Below is a small trained network, with its code and all its weights. Each question gives an input and a target symbol and asks what happens when units are switched off, that is, made to give their printed mean instead of their output.

import numpy as np


def w(rows, s, z=0):
    codes = np.array(rows[::2]) - 128.0
    scale = np.full(codes.shape[1], s)
    scale[-1] = z or s
    return codes * scale


def f(y):
    return y / 2 * (1 + np.tanh(0.7978845608 * (y + 0.044715 * y**3)))


def softmax(a):
    e = np.exp(a - a.max(-1, keepdims=True))
    return e / e.sum(-1, keepdims=True)


def log_softmax(a):
    a = a - a.max(-1, keepdims=True)
    return a - np.log(np.exp(a).sum(-1, keepdims=True))


def net(x, mask):
    ids = ['ΓΘΞΠΦΨΩαβδεζλστ'.index(c) for c in x.split()]
    T = len(ids)
    res = E[ids] + P[:T]
    r = res
    for j in range(3):
        rows = slice(2 * j, 2 * j + 2)
        q, k, v = (r @ M[0][rows].T for M in (Q, K, V))
        z = softmax(np.where(np.tri(T) > 0, q @ k.T / 2**0.5, -1e9)) @ v
        o = O[0][rows]
        res = res + np.where(mask[j], z, o[:, -1]) @ o[:, :-1]
    y = f(res @ A[0][:, :-1].T + A[0][:, -1])
    res = res + np.where(mask[3:11], y, B[0][:, -1]) @ B[0][:, :-1]
    return log_softmax(res[-1] @ U[:, :-1].T + U[:, -1])


Q, K, V, O, A, B = {}, {}, {}, {}, {}, {}
E = w([
[73,193,139,107,139,161,60,147,136,147,153,186],'Γ',
[157,155,49,73,182,137,163,75,111,82,167,64],'Θ',
[145,214,104,105,188,179,91,84,129,80,174,124],'Ξ',
[137,78,67,56,153,36,72,50,92,161,88,147],'Π',
[208,102,136,146,142,77,111,87,176,91,96,209],'Φ',
[141,123,164,136,186,155,161,28,196,22,168,156],'Ψ',
[70,74,78,63,193,76,153,194,130,165,137,78],'Ω',
[192,230,249,165,134,162,183,101,121,141,185,149],'α',
[136,53,199,69,124,85,184,111,122,138,131,162],'β',
[162,166,124,122,115,102,83,175,60,183,50,100],'δ',
[140,194,90,176,89,60,94,126,70,162,209,154],'ε',
[99,129,152,209,149,110,105,155,130,181,81,217],'ζ',
[156,166,136,189,191,169,108,155,114,173,25,40],'λ',
[85,84,48,181,196,132,158,87,61,175,70,92],'σ',
[176,128,83,254,173,142,213,172,164,73,85,78],'τ',
],0.0093)
P = w([
[176,139,64,82,95,168,153,70,182,215,124,134],'0',
[196,197,108,47,202,105,175,161,142,112,123,199],'1',
[24,199,167,158,31,88,202,45,159,108,33,89],'2',
[168,85,130,142,174,178,84,100,135,175,136,136],'3',
[210,143,153,101,224,90,133,178,99,93,163,177],'4',
[54,160,155,178,154,116,116,89,85,5,53,112],'5',
[152,53,151,198,172,155,54,95,104,170,170,106],'6',
[204,118,184,150,241,50,113,161,76,90,195,139],'7',
],0.012)
Q[0] = w([
[179,188,147,115,245,65,146,147,91,106,134,177],'h0',
[212,62,152,140,217,139,58,145,97,150,201,151],'h0',
[175,114,114,124,138,149,96,166,131,180,175,127],'h1',
[156,153,130,130,125,82,167,75,178,190,129,120],'h1',
[185,117,151,114,249,85,85,173,51,91,148,170],'h2',
[190,64,126,124,152,162,74,150,141,172,180,120],'h2',
],0.011)
K[0] = w([
[103,119,149,251,118,95,127,139,97,102,123,69],'h0',
[127,74,160,166,181,123,79,133,67,101,145,122],'h0',
[115,113,152,145,199,140,84,159,68,102,148,147],'h1',
[212,76,78,105,143,119,106,158,138,187,149,135],'h1',
[96,84,171,222,144,103,126,119,65,104,126,101],'h2',
[156,96,150,131,192,109,57,145,94,97,163,120],'h2',
],0.012)
V[0] = w([
[163,94,128,207,201,194,240,120,251,63,131,82],'h0',
[57,88,145,90,121,100,132,74,204,83,234,255],'h0',
[211,109,173,105,89,41,244,122,166,93,167,141],'h1',
[127,108,80,131,115,74,107,103,12,146,176,180],'h1',
[162,192,124,42,154,172,121,67,118,46,236,53],'h2',
[200,239,179,221,90,131,51,106,148,95,146,210],'h2',
],0.0073)
O[0] = w([
[172,71,102,220,89,174,251,103,162,147,170,105,236],'h0',
[158,138,188,160,196,122,72,7,218,111,217,196,14],'h0',
[153,174,228,118,144,79,154,138,111,181,146,27,142],'h1',
[143,160,112,131,218,94,178,161,158,137,115,178,132],'h1',
[212,115,130,47,143,184,96,110,30,46,161,126,167],'h2',
[241,254,120,109,24,102,116,159,166,90,51,124,254],'h2',
],0.0089,0.003)
A[0] = w([
[15,121,100,151,80,162,44,74,180,122,65,170,135],'n0',
[180,173,183,27,145,76,143,216,103,78,92,141,75],'n1',
[243,128,92,93,180,197,105,172,60,159,139,152,47],'n2',
[41,246,204,107,154,50,120,126,152,66,71,102,50],'n3',
[195,215,65,60,99,107,115,125,144,3,55,135,178],'n4',
[200,143,138,18,145,123,53,216,117,83,151,213,4],'n5',
[170,95,175,59,214,115,39,121,130,150,246,223,152],'n6',
[57,185,210,115,176,83,160,216,45,99,96,200,191],'n7',
],0.0061,0.0042)
B[0] = w([
[75,134,112,163,85,177,184,140,133,42,181,169,153],'n0',
[65,130,215,190,147,191,111,158,55,150,106,149,189],'n1',
[79,118,50,165,100,118,133,51,177,149,171,109,188],'n2',
[184,1,134,152,151,35,144,150,170,178,176,82,180],'n3',
[152,109,123,152,75,82,88,142,97,155,111,197,249],'n4',
[58,90,139,193,111,144,123,143,142,139,201,84,186],'n5',
[133,122,150,44,78,104,91,194,184,55,115,78,192],'n6',
[136,117,81,112,229,125,171,32,100,63,87,155,187],'n7',
],0.0088,0.012)
U = w([
[45,140,133,120,27,180,130,232,116,33,164,131,18],'Γ',
[173,131,28,103,251,118,145,42,118,133,147,141,190],'Θ',
[179,76,58,134,86,95,113,92,175,85,147,177,61],'Ξ',
[101,120,62,60,125,47,125,144,158,41,62,81,81],'Π',
[253,110,119,131,204,75,114,97,202,204,61,209,120],'Φ',
[181,169,207,102,184,187,144,93,110,11,118,85,238],'Ψ',
[67,42,194,172,165,93,95,151,123,204,229,48,1],'Ω',
[159,215,222,177,125,182,122,59,91,178,160,116,200],'α',
[145,80,185,84,93,89,101,140,195,174,117,49,173],'β',
[191,174,128,70,94,161,134,147,22,63,9,195,214],'δ',
[164,194,141,110,54,53,73,208,144,205,116,97,138],'ε',
[63,169,130,184,154,177,141,112,201,124,114,203,195],'ζ',
[54,153,154,140,51,143,103,125,124,169,82,4,143],'λ',
[62,67,140,186,174,211,114,60,80,211,158,166,93],'σ',
[168,97,88,166,101,94,223,203,179,155,204,145,84],'τ',
],0.0055,0.0032)

Each question gives the input, a string of symbols that net reads in full, and the target symbol t.
The units are the heads (2 rows each of Q, K, V and O) and the neurons (one row each of A and B). Each row of codes is followed by its name. A weight is (code - 128) times the scale printed after its matrix; where a second scale follows, it is the last column's (O, A, B and U).
mask holds one flag per unit, heads first, then neurons. A switched-off unit (its flag False) gives its mean, the last column of its rows in O or B, instead of its output. The means were averaged over made-up inputs and are rounded, as every weight is.
A unit's drop is (log p(t) with every unit on - log p(t) with that unit switched off) / (log p(t) with every unit on - log p(t) with every unit switched off).
The circuit of an input: a set's keep is (log p(t) with only the set's units on - log p(t) with every unit switched off) / (log p(t) with every unit on - log p(t) with every unit switched off). Starting from all 11 units, units are removed one at a time, each time the one whose removal leaves the highest keep (on an exact tie, the one counted first), for as long as the keep stays at least 0.8.
units of the circuit, in order: the units of the circuit, biggest drop first
most important unit: the unit with the biggest drop
top k neurons: the k neurons with the biggest drops, biggest first
heads that matter: for each layer, one digit per head in row order, 1 if its drop is at least 0.15 and else 0, layers parted by /
input Γ λ Θ Θ ζ τ τ, target τ: top 3 neurons => n1, n7, n6
input ζ Φ ε, target τ: units of the circuit, in order => n3, h2, n0
input Ξ Ξ Ξ, target δ: units of the circuit, in order => h2, n4
input δ Ξ τ Θ Γ Ξ, target λ: units of the circuit, in order => h1, h2
input β τ Ξ, target Ω: units of the circuit, in order => h1, n3, h2
input Θ Ξ τ, target Ψ: top 4 neurons => n4, n2, n3, n5
input δ ε β Ξ, target Ξ: units of the circuit, in order => h2, n2, n4
input Ξ Ξ β ε Ξ τ, target Ω: most important unit => h1
input λ Ξ Ξ τ ζ, target τ: heads that matter => 100
input ε Ξ β Θ τ Ξ Φ, target Φ: top 4 neurons => n5, n1, n0, n6
input ζ β Ψ Ξ Ω α ε, target ε: heads that matter => 101
input ζ Π Ω, target τ: heads that matter => 001
input ε β Ξ ε Ψ ε α Γ, target Ω: heads that matter => 101
input τ ε Ψ β Ξ Ξ, target α: top 2 neurons => n6, n7
input α ζ β ε Ξ λ ε ε, target δ: units of the circuit, in order => h0, n7, n3
input Ξ λ Ξ Γ, target Γ: units of the circuit, in order => h1, h0, n0, n6
input ε Ξ ε Ξ α, target Ω: top 3 neurons => n5, n3, n1
input Ξ τ Ω Γ Γ, target Π: heads that matter => 101
input Θ Γ Ξ ε δ σ, target δ: heads that matter => 001
input Ω Π τ Ξ, target Ξ: units of the circuit, in order => h2, n2, h1, n4
input Ω λ ε ε δ τ, target Φ: most important unit => n3
input ζ τ Γ, target τ: top 2 neurons => n3, n0
input δ Γ δ Ξ λ, target δ: heads that matter => 100
input ε Θ λ ε Ξ β, target Γ: heads that matter => 011
